Below are the code and all the weights of a small trained network. Each question names an input and a class and asks about switching units off, where a switched-off unit gives its printed mean instead of its output.

import numpy as np


def w(rows, s, z=0):
    codes = np.array(rows[::2]) - 128.0
    scale = np.full(codes.shape[1], s)
    scale[-1] = z or s
    return codes * scale


def f(y):
    return np.maximum(y, 0)


def log_softmax(a):
    a = a - a.max(-1, keepdims=True)
    return a - np.log(np.exp(a).sum(-1, keepdims=True))


def net(x, mask):
    res = np.array(x, float).reshape(1, 6) / 4 @ E
    y = f(res @ A[0][:, :-1].T + A[0][:, -1])
    res = res + np.where(mask, y, B[0][:, -1]) @ B[0][:, :-1]
    return log_softmax(res[-1] @ U[:, :-1].T + U[:, -1])


A, B = {}, {}
E = w([
[155,106,151,150,126,125,150],'x0',
[115,125,157,147,103,91,171],'x1',
[144,123,151,19,32,144,107],'x2',
[252,157,51,111,136,60,144],'x3',
[170,237,153,144,101,174,166],'x4',
[96,146,129,119,117,104,137],'x5',
],0.015)
A[0] = w([
[103,51,72,112,185,27,131,254],'n1',
[138,118,102,115,130,136,158,73],'n2',
[237,119,93,40,75,51,118,61],'n3',
[150,243,148,171,84,211,152,201],'n4',
[80,81,151,126,143,150,91,181],'n5',
[151,164,143,104,84,206,172,158],'n6',
[182,249,108,195,132,125,162,165],'n7',
[137,179,194,114,99,163,158,137],'n8',
[123,121,191,92,116,138,105,124],'n9',
[109,139,163,166,153,216,162,172],'n10',
[160,192,88,143,209,71,159,141],'n11',
[92,131,178,167,226,136,146,195],'n12',
[96,111,175,96,61,164,87,139],'n13',
[70,152,160,190,221,148,105,186],'n14',
[153,163,60,202,141,55,81,159],'n15',
[106,55,164,80,101,125,95,215],'n16',
[144,83,150,200,106,153,102,152],'n17',
],0.011,0.006)
B[0] = w([
[116,4,84,186,142,184,133,254],'n1',
[96,109,152,92,89,128,136,136],'n2',
[36,127,83,211,97,5,111,253],'n3',
[93,235,165,119,153,109,148,253],'n4',
[126,83,147,101,84,107,139,219],'n5',
[73,212,126,80,166,141,76,209],'n6',
[167,171,82,96,133,91,141,242],'n7',
[147,223,159,136,123,171,115,196],'n8',
[150,95,178,90,137,129,148,183],'n9',
[89,210,148,115,107,84,149,203],'n10',
[173,162,82,102,154,140,177,209],'n11',
[85,140,43,176,96,64,98,210],'n12',
[172,139,179,119,108,141,155,228],'n13',
[100,137,74,140,76,42,122,224],'n14',
[160,110,105,147,161,145,177,203],'n15',
[129,5,137,47,104,160,161,245],'n16',
[145,120,121,114,107,114,109,169],'n17',
],0.011,0.016)
U = w([
[101,83,82,174,60,95,60,209],'0',
[88,186,119,165,124,78,84,186],'1',
[147,66,210,67,135,146,146,211],'2',
[117,169,232,90,149,195,105,3],'3',
[167,73,97,181,252,143,163,36],'4',
[215,156,108,81,196,134,225,62],'5',
],0.012,0.0016)

Each question gives the input, the list of numbers given to net, and the class t.
The units are the neurons (one row each of A and B). Each row of codes is followed by its name. A weight is (code - 128) times the scale printed after its matrix; where a second scale follows, it is the last column's (A, B and U).
mask holds one flag per neuron, in row order. A switched-off neuron (its flag False) gives its mean, the last column of its row in B, instead of its output. The means were averaged over made-up inputs and are rounded, as every weight is.
A unit's drop is (log p(t) with every unit on - log p(t) with that unit switched off) / (log p(t) with every unit on - log p(t) with every unit switched off).
The circuit of an input: a set's keep is (log p(t) with only the set's units on - log p(t) with every unit switched off) / (log p(t) with every unit on - log p(t) with every unit switched off). Starting from the 12 units with the biggest drops (on a tie, the unit counted first), units are removed one at a time, each time the one whose removal leaves the highest keep (on an exact tie, the one counted first), for as long as the keep stays at least 0.8.
units of the circuit, in order: the units of the circuit, biggest drop first
unit that matters most: the unit with the biggest drop
k most important neurons: the k neurons with the biggest drops, biggest first
drop when u is switched off: that unit's drop, to one decimal
input [5,-4,-1,0,7,-7], class 1: 3 most important neurons : n16; n6; n4
input [-3,-3,1,-2,-6,-7], class 2: units of the circuit, in order : n3
input [1,2,8,-8,1,-6], class 3: 3 most important neurons : n8; n6; n1
input [1,4,8,-2,1,-4], class 3: 2 most important neurons : n6; n8
input [-8,-3,-7,2,6,-5], class 5: 2 most important neurons : n11; n3
input [-1,-5,4,0,0,7], class 2: units of the circuit, in order : n12; n14
input [7,6,-1,2,-6,-4], class 4: units of the circuit, in order : n14; n1
input [-5,-7,-8,-1,-3,4], class 0: 2 most important neurons : n14; n12
input [-8,6,1,-5,-5,-7], class 2: 2 most important neurons : n3; n16
input [0,0,-6,1,-3,2], class 4: 2 most important neurons : n3; n15
input [-3,4,-6,2,-7,-5], class 4: 3 most important neurons : n15; n3; n1
input [-3,-6,-6,-5,-2,3], class 0: drop when n7 is switched off : 0.0
input [-1,8,-7,-1,-3,-4], class 0: drop when n14 is switched off : 0.3
input [-5,-2,-7,-1,0,4], class 0: unit that matters most : n14
input [-1,-4,5,8,2,-7], class 1: drop when n3 is switched off : 1.8
